Table B holds the same points as the rows below and some others, measured another way and shuffled. Each row below is followed by which row of B it is.
B:
1: 137 -115 23 371 261 240 -547 -393 -529 329 383 -27 789 200 -367 156 -79
 -49 -642 -65 -382 -458 -539 227 281 -667 237 377 389 452
2: -229 503 120 -96 -25 201 -448 -466 -20 -215 52 50 46 -309 32 336 -126
 -23 100 -70 206 79 711 181 279 157 -201 151 -224 -118
3: -83 198 -173 -22 -87 221 -296 -171 -124 17 53 118 480 -41 31 203 -165
 -102 -339 -231 -84 -178 -327 54 48 -167 97 -68 174 144
4: -202 195 -2 -301 -152 -7 -60 159 168 -435 -198 264 264 -499 207 -30 -196
 -109 72 39 427 42 328 -249 -36 131 -616 -82 22 -317
5: 339 42 -129 -281 -125 80 451 54 293 -153 -139 128 -479 495 492 191 -91
 209 255 -299 18 312 -578 -221 -159 467 558 -620 -334 284
6: 239 -221 227 -12 176 -34 139 298 159 174 -51 -146 -152 -421 257 -336 61
 -33 443 331 119 72 43 -88 226 371 -273 -296 139 -283
7: -17 227 -196 116 -69 266 -386 -24 -128 114 75 74 648 -197 11 42 -139
 -187 -234 -105 -20 -307 -249 282 123 18 62 -146 294 -78
8: -433 388 -209 -250 -180 286 -337 -251 -67 -82 27 285 536 -113 80 362
 -159 -107 -490 -425 19 -79 -59 -303 -36 -352 -122 152 104 233
9: 311 -315 179 -12 213 -105 23 -108 -148 -301 106 211 258 317 -128 86 -180
 171 -271 58 33 -119 -368 -217 10 -441 -23 248 74 343
10: 95 -101 196 -114 220 78 123 91 187 307 56 -92 -230 -188 248 -89 131 75
 257 83 -5 117 31 -262 224 168 30 -97 108 3
11: 171 26 255 88 274 40 -259 -268 -66 -12 150 -21 83 -91 -103 142 -57 66 9
 138 -8 -123 189 192 329 -80 82 199 108 18
12: 159 -377 286 41 146 83 117 -2 -177 207 131 -159 -181 -24 206 -297 106 77
 311 221 59 339 -13 -474 139 64 -566 -76 -303 225
13: 150 64 159 -123 305 -27 -8 47 322 151 -4 -2 -88 -266 107 139 4 48 66 35
 -82 -189 -20 115 297 77 469 -19 471 -177
14: 73 -414 287 53 132 -2 -29 -264 -390 50 122 -113 -28 43 37 -117 -11 50
 -25 122 -78 265 -171 -510 80 -356 -648 95 -273 430
15: 321 60 -99 -155 -77 58 251 -10 185 -139 -105 82 -291 327 348 179 -106
 133 184 -192 -6 162 -487 -4 -63 385 490 -516 -194 170
16: 707 -539 183 307 254 -141 65 255 -218 -162 114 52 417 184 -127 -356 -159
 73 29 427 96 -285 -580 206 86 -39 -69 -86 202 -10
17: -208 399 -254 -114 -146 313 -314 -217 -14 78 23 153 405 -49 133 336 -133
 -117 -331 -388 -103 -134 -258 41 38 -73 273 -122 152 144
18: 253 -83 198 -21 366 -31 27 183 269 256 32 -75 -34 -337 106 -55 55 37 152
 191 -65 -219 -48 121 341 130 330 -56 522 -238
19: 74 139 -124 190 76 271 -380 -112 -168 345 150 -61 524 -108 -20 96 -49
 -145 -249 -113 -226 -321 -406 330 239 -60 326 -118 376 61
20: -107 347 -260 70 -96 317 -445 -103 -82 192 60 59 616 -235 41 167 -126
 -211 -295 -221 -119 -309 -278 314 144 14 235 -175 344 -63
21: 298 -112 192 0 335 -8 70 235 283 282 29 -90 -68 -282 150 -113 83 41 235
 218 -37 -167 -81 105 318 218 313 -120 445 -236
22: 41 -120 126 -53 -102 54 99 300 29 48 -139 -159 -152 -574 407 -460 35
 -148 612 316 321 350 246 -236 78 586 -856 -507 -262 -351
23: 389 -209 260 124 430 -54 -24 252 188 270 89 -113 101 -328 8 -184 53 16
 168 349 -40 -311 -87 265 385 131 273 -29 574 -299
24: 403 -329 154 -14 136 -64 153 -117 -138 -272 83 155 33 475 5 52 -141 215
 -93 27 29 51 -449 -257 -26 -217 39 43 -163 424
25: -43 171 -125 61 -162 140 -320 159 -101 -149 -53 117 657 -466 68 -152
 -195 -234 -19 108 258 -202 11 198 50 180 -460 -204 166 -344
26: -56 222 231 -59 194 126 -349 -678 -153 -124 210 47 -59 155 -114 491 -95
 142 -179 -159 -89 49 313 -25 272 -312 137 400 -165 369
27: -37 189 -157 73 -9 264 -371 -166 -171 146 142 88 582 -26 -31 183 -124
 -102 -378 -212 -137 -283 -348 146 115 -190 206 2 278 141
28: 575 -548 278 301 311 -155 -84 120 -307 -229 181 102 538 126 -271 -283
 -169 78 -126 443 123 -316 -346 119 135 -300 -267 214 221 67
29: -103 228 230 -38 158 94 -425 -725 -239 -228 189 60 36 97 -159 483 -146
 114 -214 -132 -45 33 360 11 270 -366 -30 422 -215 343
30: -345 493 -250 -194 -127 368 -326 -410 -1 185 53 75 183 4 184 493 -63 -84
 -343 -535 -233 -14 -173 -68 91 -112 377 -71 46 306
31: 283 -333 318 64 388 -24 56 18 0 286 150 -128 -92 -83 44 -127 96 101 102
 214 -122 -37 -146 -158 295 -118 49 84 233 114
32: 273 164 27 131 34 137 -236 -102 -52 -74 77 -6 176 -46 42 48 -129 -24 154
 94 94 -114 8 422 211 327 154 -193 -20 -136
33: 9 -306 298 -187 138 -26 193 -140 -52 54 35 -65 -382 -18 239 -58 64 127
 174 60 1 405 15 -690 73 -133 -488 17 -296 347
34: 477 -454 186 53 212 -13 177 -137 -237 -157 212 161 105 679 -57 23 -103
 276 -192 22 -45 26 -597 -331 -29 -375 103 165 -176 610
35: -472 554 -280 -424 -363 263 -119 -33 234 -201 -185 269 174 -337 390 268
 -149 -138 -46 -396 257 170 192 -309 -108 216 -241 -261 -117 -93
36: 37 120 112 -335 204 69 232 -23 438 225 -35 -2 -502 -50 362 242 103 147
 193 -183 -110 147 -29 -278 194 199 525 -160 125 85
37: -27 286 134 3 89 150 -406 -523 -167 -185 151 74 127 29 -91 377 -136 55
 -110 -86 29 -29 301 161 249 -128 44 245 -143 165
38: -146 44 38 -123 -159 169 -31 -105 -96 38 -48 -88 -157 -247 342 -86 -6
 -67 272 -26 114 387 117 -359 43 251 -594 -316 -386 72
39: 62 184 99 -159 247 142 -27 33 343 245 80 49 -48 -158 164 170 63 79 59
 -73 -27 -138 79 0 285 126 491 41 359 -80
40: -105 226 -151 81 -16 253 -431 -256 -196 201 93 -3 496 -139 -15 217 -118
 -156 -354 -214 -223 -250 -308 199 175 -188 183 -57 280 131
41: 366 -264 460 415 438 -36 -505 -464 -506 -87 348 -109 382 15 -451 18 -102
 81 -141 394 -58 -276 160 355 447 -433 -219 519 93 152
42: 750 -498 83 224 126 -12 285 204 -154 -65 118 14 71 546 99 -270 -88 173
 183 214 28 -13 -771 42 -22 199 192 -359 -148 244
43: -43 303 122 -22 38 96 -392 -490 -123 -253 63 44 67 -114 -36 337 -175 2
 -18 -55 62 15 360 206 238 -21 -65 115 -161 41
44: 181 146 123 -87 298 91 11 148 386 332 44 -62 -134 -289 206 57 91 34 229
 58 -46 -159 60 170 351 319 529 -119 432 -256
45: 144 -108 158 -71 44 51 165 359 218 188 -92 -169 -253 -518 415 -383 93
 -71 615 296 222 222 166 -140 184 621 -397 -465 -25 -372
46: 60 218 167 26 137 111 -300 -255 -5 -41 106 -7 82 -191 -9 167 -65 13 99
 65 89 -65 335 232 305 117 37 89 13 -94
47: 579 -385 10 -81 49 -65 482 14 18 -178 -13 106 -327 747 263 60 -109 281
 56 -113 -92 210 -913 -308 -183 69 417 -414 -298 541
48: 66 142 223 -2 217 74 -279 -417 -63 -71 141 20 -3 -7 -66 305 -76 95 -49
 -15 -34 -44 236 111 307 -134 151 236 1 134
49: 0 98 -102 179 121 271 -435 -333 -302 308 239 -8 559 107 -140 244 -87 -75
 -492 -225 -336 -319 -489 171 206 -392 356 105 321 334
50: 502 -253 -15 -55 -13 50 363 148 41 -133 14 123 -146 525 285 -83 -83 190
 204 -26 104 182 -586 -216 -120 276 185 -389 -303 297
51: -116 370 121 -2 52 129 -477 -530 -136 -207 82 35 129 -200 -72 369 -164
 -23 -58 -59 43 -40 439 253 275 -44 -57 175 -93 5
52: 7 -5 148 -57 100 -14 -202 71 -9 -310 31 225 491 -319 -76 -54 -159 -32
 -80 190 330 -180 265 -79 114 -154 -467 254 188 -192
53: 286 59 127 52 306 72 -63 138 275 300 74 -85 4 -254 107 1 55 28 187 147
 -54 -251 -28 320 371 292 514 -122 455 -262
54: -49 285 186 -17 106 61 -409 -539 -112 -236 78 24 29 -130 -86 386 -155 37
 -57 -46 20 -17 400 206 287 -95 -2 198 -87 57
55: -37 113 106 -105 38 46 -199 41 30 -296 29 233 408 -289 -11 -10 -141 -26
 -16 135 364 -104 356 -78 110 -32 -425 216 84 -183
56: -172 349 -247 -93 -204 318 -261 -76 -33 37 29 142 422 -119 182 155 -119
 -138 -173 -285 54 -61 -158 5 10 91 10 -197 33 40
57: -181 387 156 -135 46 66 -409 -579 -48 -315 19 87 -8 -194 -44 453 -183 23
 -74 -119 62 34 506 124 239 -103 -80 217 -131 48
58: -115 159 -121 -78 -115 133 -229 -43 -67 -138 -33 165 454 -215 80 86 -180
 -121 -200 -118 96 -110 -122 -52 3 -82 -225 -81 119 -18
59: 750 -517 64 133 124 -80 377 232 -72 -105 33 29 -52 523 153 -227 -102 189
 158 170 -19 0 -884 -25 -70 181 277 -431 -88 256
60: 338 16 164 77 328 26 -71 159 247 253 65 -94 33 -304 73 -50 35 6 227 229
 -28 -272 -2 366 386 293 432 -125 482 -333
61: 345 182 2 134 10 80 -160 7 47 -111 -25 -52 54 -168 126 -3 -141 -46 313
 155 122 -108 -8 564 215 555 213 -421 13 -317
62: -33 -160 180 -201 14 115 209 -77 -11 136 29 -94 -413 3 370 -83 105 105
 311 -26 63 497 51 -654 50 119 -463 -164 -427 294
63: -199 244 -114 -24 3 274 -367 -419 -175 225 119 12 291 22 25 372 -77 -76
 -411 -356 -292 -98 -296 -35 143 -314 243 35 140 352
64: -140 252 -90 -245 -232 51 -53 308 211 -357 -231 212 293 -595 291 -135
 -179 -171 229 87 477 38 297 -86 -53 410 -579 -310 24 -483
65: -39 -196 155 -96 20 81 52 -167 -166 74 36 -61 -149 -27 220 -52 9 32 80
 -17 -24 331 -107 -539 38 -99 -489 -105 -284 334
66: 345 -26 -94 -227 -98 107 411 -18 170 -123 -63 119 -440 573 428 168 -63
 229 203 -273 0 321 -577 -268 -151 361 465 -512 -410 391
67: -180 20 55 -185 -107 173 14 -193 -85 70 -13 -51 -216 -113 330 20 9 -11
 163 -126 38 422 52 -516 26 88 -481 -206 -394 245
68: 64 -347 289 -139 157 -57 195 -71 -68 46 -1 -82 -316 -78 221 -113 44 95
 175 113 -4 343 -68 -612 79 -120 -480 -47 -185 264
69: 89 -147 272 -54 259 40 11 -63 26 186 113 -61 -112 -118 107 -37 79 92 126
 116 -4 88 83 -279 249 -63 -128 112 53 113
70: -3 -205 156 -133 -23 57 153 -104 -111 78 -15 -102 -322 -44 319 -106 42
 33 237 7 16 446 -86 -564 15 62 -520 -242 -391 276
71: -141 -10 306 -174 203 -27 -135 -316 -28 -60 32 -4 -150 -260 40 169 -20
 67 1 30 8 150 338 -344 229 -268 -341 254 -20 137
72: 437 12 -80 39 -2 102 117 130 125 -28 -19 27 -29 167 247 -19 -95 54 240 0
 51 -31 -434 255 52 472 425 -490 -17 -49

46 -264 -175 53 54 -270 -142 -104 111 17 -473 -537 -48 74 117 -98 94 -60
 -129 108 300 -257 110 -242 272
5
-74 26 -57 195 -53 187 85 -36 91 -173 209 -49 82 44 349 -47 210 103 19
 113 18 -236 99 21 -142
62
37 57 -53 -150 248 -68 290 10 -154 -224 -31 -154 -104 -53 68 -111 299
 -239 6 -74 51 145 -107 -229 -30
35
48 -127 245 -133 147 13 225 40 -50 304 111 206 6 126 -55 241 -64 -82 32
 -194 -138 30 126 -185 165
51
-97 2 12 186 -56 246 84 -31 116 -197 306 -6 81 68 314 -20 208 106 2 138
 25 -243 172 58 -137
12
109 27 -181 103 -78 177 -114 -27 -54 84 -160 -67 58 -315 203 -178 -395
 -105 -74 -78 273 263 -700 337 24
21
133 -73 -22 -8 -2 202 -313 22 -42 107 -287 -243 -34 -341 158 -170 -211
 -389 -135 -97 409 311 -630 163 266
44
-76 -22 -90 -315 43 20 272 22 -170 15 -113 36 -19 -45 2 -13 211 42 133 9
 -115 390 -64 32 -63
7
-81 109 -110 -221 71 -18 336 -39 -148 -42 -132 45 23 -11 53 -7 119 138
 107 -33 -165 338 -172 74 -104
56
-80 -151 10 -324 63 45 178 37 -108 -46 -62 -67 -75 9 -34 -12 361 -53 95
 81 -30 277 159 -52 31
3
-138 -150 -41 -396 -67 114 71 89 -108 156 -224 -52 -19 -47 56 24 443 -27
 193 72 -94 398 117 -45 46
30
63 -159 250 -90 140 27 177 38 -22 316 120 181 11 117 -60 227 -132 -100
 -1 -186 -80 -7 127 -149 196
54
47 -234 -90 -56 74 -189 -82 -52 39 94 -398 -379 -53 29 69 -42 85 -120
 -81 31 224 -80 47 -225 260
72
29 -222 329 -96 113 97 204 35 5 260 283 264 7 174 -116 268 -140 -24 -17
 -109 -85 -35 258 -61 172
29
14 89 -78 133 -73 263 -84 -35 11 -50 -14 -53 70 -194 280 -126 -159 -47
 -66 -7 180 132 -470 271 -12
10
147 135 1 45 400 -125 327 -42 -132 -352 104 -160 -120 -48 71 -141 77
 -345 -140 -167 150 -40 -248 -267 -17
64
18 -6 170 71 50 275 101 24 3 -20 345 169 36 -28 127 49 -66 -95 -40 -71
 48 -5 -88 104 -7
71
68 -18 -61 -22 89 -203 148 -55 -25 356 -337 -35 76 68 102 115 -203 60 25
 -199 -90 -10 -152 -173 159
61
60 -185 65 -97 135 -117 90 -1 -10 213 -153 -89 -18 73 -10 91 -8 -119 -21
 -99 36 -30 80 -223 220
32
-149 -171 12 -410 -55 143 111 98 -104 114 -120 -6 -29 -16 21 49 483 -19
 200 90 -114 384 199 -46 29
40
43 -238 309 -81 82 117 89 35 25 258 207 185 1 106 -101 215 -161 -77 -49
 -96 4 6 161 -9 224
26
69 -163 202 -38 72 106 68 10 0 228 96 128 15 30 -40 144 -239 -86 -57
 -117 41 61 -49 37 191
48
51 -157 206 -96 146 -31 238 24 -25 287 107 161 8 139 -35 219 -65 -63 20
 -168 -122 -54 183 -211 156
43
14 96 -88 162 -80 240 115 -50 -18 -10 196 172 118 -137 206 -57 -344 134
 -26 -28 53 105 -419 383 -151
69
78 -133 266 -86 189 9 229 41 -47 277 159 193 1 109 -65 220 -127 -139 -7
 -212 -81 -18 99 -188 179
57
-116 22 -31 -318 -8 99 245 -8 -140 37 -108 109 30 -32 -20 23 94 155 115
 26 -143 469 -143 218 -48
27
-152 107 -43 92 -84 203 238 -56 48 -119 224 120 134 106 291 35 190 295
 91 101 -174 -88 108 135 -226
65
113 -101 8 -39 7 160 -271 22 -33 142 -280 -209 -26 -266 108 -124 -206
 -330 -115 -89 357 288 -524 128 272
53
-6 186 -15 -138 234 -46 440 -36 -162 -175 57 74 -18 17 40 -11 98 0 26
 -111 -138 206 -173 -59 -121
25
30 -144 -244 31 -14 -247 45 -102 36 183 -410 -255 52 56 120 -21 -111 148
 -27 12 77 -119 -42 -91 114
15
10 -191 -33 126 23 -22 206 -141 73 -173 228 20 19 130 -98 -17 -363 270
 -178 158 159 -147 68 312 -25
34
